Below are the code and all the weights of a small trained network. Each question names an input and a class and asks about switching units off, where a switched-off unit gives its printed mean instead of its output.

import numpy as np


def w(rows, s, z=0):
    codes = np.array(rows[::2]) - 128.0
    scale = np.full(codes.shape[1], s)
    scale[-1] = z or s
    return codes * scale


def f(y):
    return y / 2 * (1 + np.tanh(0.7978845608 * (y + 0.044715 * y**3)))


def log_softmax(a):
    a = a - a.max(-1, keepdims=True)
    return a - np.log(np.exp(a).sum(-1, keepdims=True))


def net(x, mask):
    res = np.array(x, float).reshape(1, 7) / 4 @ E
    y = f(res @ A[0][:, :-1].T + A[0][:, -1])
    res = res + np.where(mask, y, B[0][:, -1]) @ B[0][:, :-1]
    return log_softmax(res[-1] @ U[:, :-1].T + U[:, -1])


A, B = {}, {}
E = w([
[216,126,170,60,143,155,84,144,84],'x0',
[128,128,126,128,128,127,126,129,128],'x1',
[127,128,127,127,130,130,126,129,129],'x2',
[111,130,173,144,124,133,97,4,106],'x3',
[127,128,128,128,130,130,127,128,129],'x4',
[128,129,127,127,129,127,128,127,128],'x5',
[112,35,131,138,217,117,166,132,75],'x6',
],0.012)
A[0] = w([
[161,145,119,109,112,128,121,179,144,140],'N1',
[60,107,94,160,139,125,141,96,140,151],'N2',
[152,142,137,116,112,121,122,171,141,137],'N3',
[95,139,86,141,106,118,128,145,154,42],'N4',
[111,122,108,125,153,135,156,224,161,216],'N5',
[142,125,125,127,109,124,124,132,119,130],'N6',
[50,158,83,169,111,120,155,144,173,49],'N7',
[201,103,178,84,154,142,85,124,94,50],'N8',
[131,131,147,121,110,126,136,145,123,128],'N9',
[131,135,128,121,121,134,122,139,122,130],'N10',
[125,80,114,121,194,136,142,140,96,184],'N11',
[106,195,121,141,66,145,91,104,172,98],'N12',
[141,129,131,126,116,129,135,127,123,132],'N13',
[195,161,120,93,114,141,67,187,118,133],'N14',
[141,137,142,116,119,115,122,106,143,143],'N15',
[105,104,86,139,138,133,165,254,145,52],'N16',
[153,148,169,105,115,113,130,126,151,131],'N17',
[138,41,134,124,186,122,149,160,77,2],'N18',
[128,110,128,121,157,148,109,135,109,109],'N19',
[136,152,168,119,129,133,82,42,133,106],'N20',
[92,78,141,141,159,126,129,71,109,94],'N21',
[93,124,100,141,149,129,130,96,126,113],'N22',
],0.014,0.0098)
B[0] = w([
[123,122,141,127,198,150,98,59,122,184],'N1',
[145,128,199,116,127,101,152,78,133,213],'N2',
[118,112,136,127,200,130,104,82,116,168],'N3',
[131,124,100,131,133,152,114,150,106,150],'N4',
[136,127,48,132,118,164,94,204,106,250],'N5',
[137,121,125,131,128,154,131,111,136,133],'N6',
[129,121,70,118,134,158,87,198,116,202],'N7',
[125,131,112,151,5,91,190,203,144,194],'N8',
[121,124,123,131,147,138,132,119,134,134],'N9',
[137,130,130,132,134,132,121,115,116,134],'N10',
[118,137,175,129,78,103,149,117,149,210],'N11',
[139,110,143,134,23,91,190,196,126,216],'N12',
[116,128,114,136,137,110,112,120,126,132],'N13',
[114,129,135,121,233,158,86,50,125,219],'N14',
[130,129,107,135,140,131,132,153,123,151],'N15',
[129,136,207,132,19,70,195,121,150,221],'N16',
[115,125,122,127,152,140,94,128,114,157],'N17',
[133,133,30,134,134,166,93,199,115,181],'N18',
[120,151,128,130,98,124,128,144,141,141],'N19',
[125,122,60,130,98,141,129,225,130,209],'N20',
[128,135,191,116,186,124,119,55,138,183],'N21',
[135,146,166,125,146,125,135,97,140,158],'N22',
],0.017,0.014)
U = w([
[130,126,21,118,134,192,83,192,85,212],'0',
[109,133,189,140,70,43,218,138,188,137],'1',
[104,133,208,96,232,139,100,2,141,8],'2',
],0.0098,0.0013)

Each question gives the input, the list of numbers given to net, and the class t.
The units are the neurons (one row each of A and B). Each row of codes is followed by its name. A weight is (code - 128) times the scale printed after its matrix; where a second scale follows, it is the last column's (A, B and U).
mask holds one flag per neuron, in row order. A switched-off neuron (its flag False) gives its mean, the last column of its row in B, instead of its output. The means were averaged over made-up inputs and are rounded, as every weight is.
A unit's drop is (log p(t) with every unit on - log p(t) with that unit switched off) / (log p(t) with every unit on - log p(t) with every unit switched off).
The circuit of an input: a set's keep is (log p(t) with only the set's units on - log p(t) with every unit switched off) / (log p(t) with every unit on - log p(t) with every unit switched off). Starting from the 12 units with the biggest drops (on a tie, the unit counted first), units are removed one at a time, each time the one whose removal leaves the highest keep (on an exact tie, the one counted first), for as long as the keep stays at least 0.8.
circuit, biggest first: the units of the circuit, biggest drop first
most important unit: the unit with the biggest drop
k most important neurons: the k neurons with the biggest drops, biggest first
drop of u: that unit's drop, to one decimal
input [0,-3,-1,7,4,3,2], class 2: 4 most important neurons : N12, N21, N16, N8
input [-6,-1,-3,-3,5,4,0], class 0: most important unit : N7
input [5,4,-6,3,7,-8,3], class 1: 4 most important neurons : N5, N8, N7, N11
input [2,-5,7,2,1,5,-6], class 0: 2 most important neurons : N16, N2
input [6,0,7,2,-2,-2,5], class 1: 3 most important neurons : N8, N5, N11
input [-5,3,-7,-2,2,1,-1], class 0: 4 most important neurons : N7, N11, N5, N8
input [-3,-5,7,0,2,6,-8], class 0: 2 most important neurons : N16, N7
input [0,-2,-6,3,8,4,7], class 2: 2 most important neurons : N21, N12
input [-1,7,-3,0,3,3,-5], class 0: 4 most important neurons : N16, N2, N11, N8
input [8,-8,-1,5,-1,-1,1], class 1: 3 most important neurons : N8, N5, N7
input [3,0,0,8,-2,-5,-8], class 0: 4 most important neurons : N20, N16, N2, N11
input [6,2,3,6,2,8,7], class 1: 3 most important neurons : N8, N11, N5
input [-1,4,8,-5,8,-4,6], class 1: 2 most important neurons : N16, N11
input [5,-3,8,1,1,7,7], class 1: most important unit : N11
input [3,-3,0,3,-7,-4,-7], class 0: 3 most important neurons : N16, N20, N2
input [5,1,5,-2,6,-3,-1], class 2: 2 most important neurons : N14, N20
input [-1,2,-2,6,1,-8,1], class 2: 4 most important neurons : N8, N12, N16, N21
input [5,4,8,2,-6,-3,3], class 1: drop of N5 : 2.3
input [1,1,1,2,-8,-3,-2], class 0: drop of N12 : 0.1
input [1,8,-5,2,-7,8,-7], class 0: drop of N13 : 0.0
input [8,-6,7,-4,5,3,-5], class 2: circuit, biggest first : N14
input [-7,-6,-1,-5,-4,0,-2], class 0: drop of N4 : 0.2
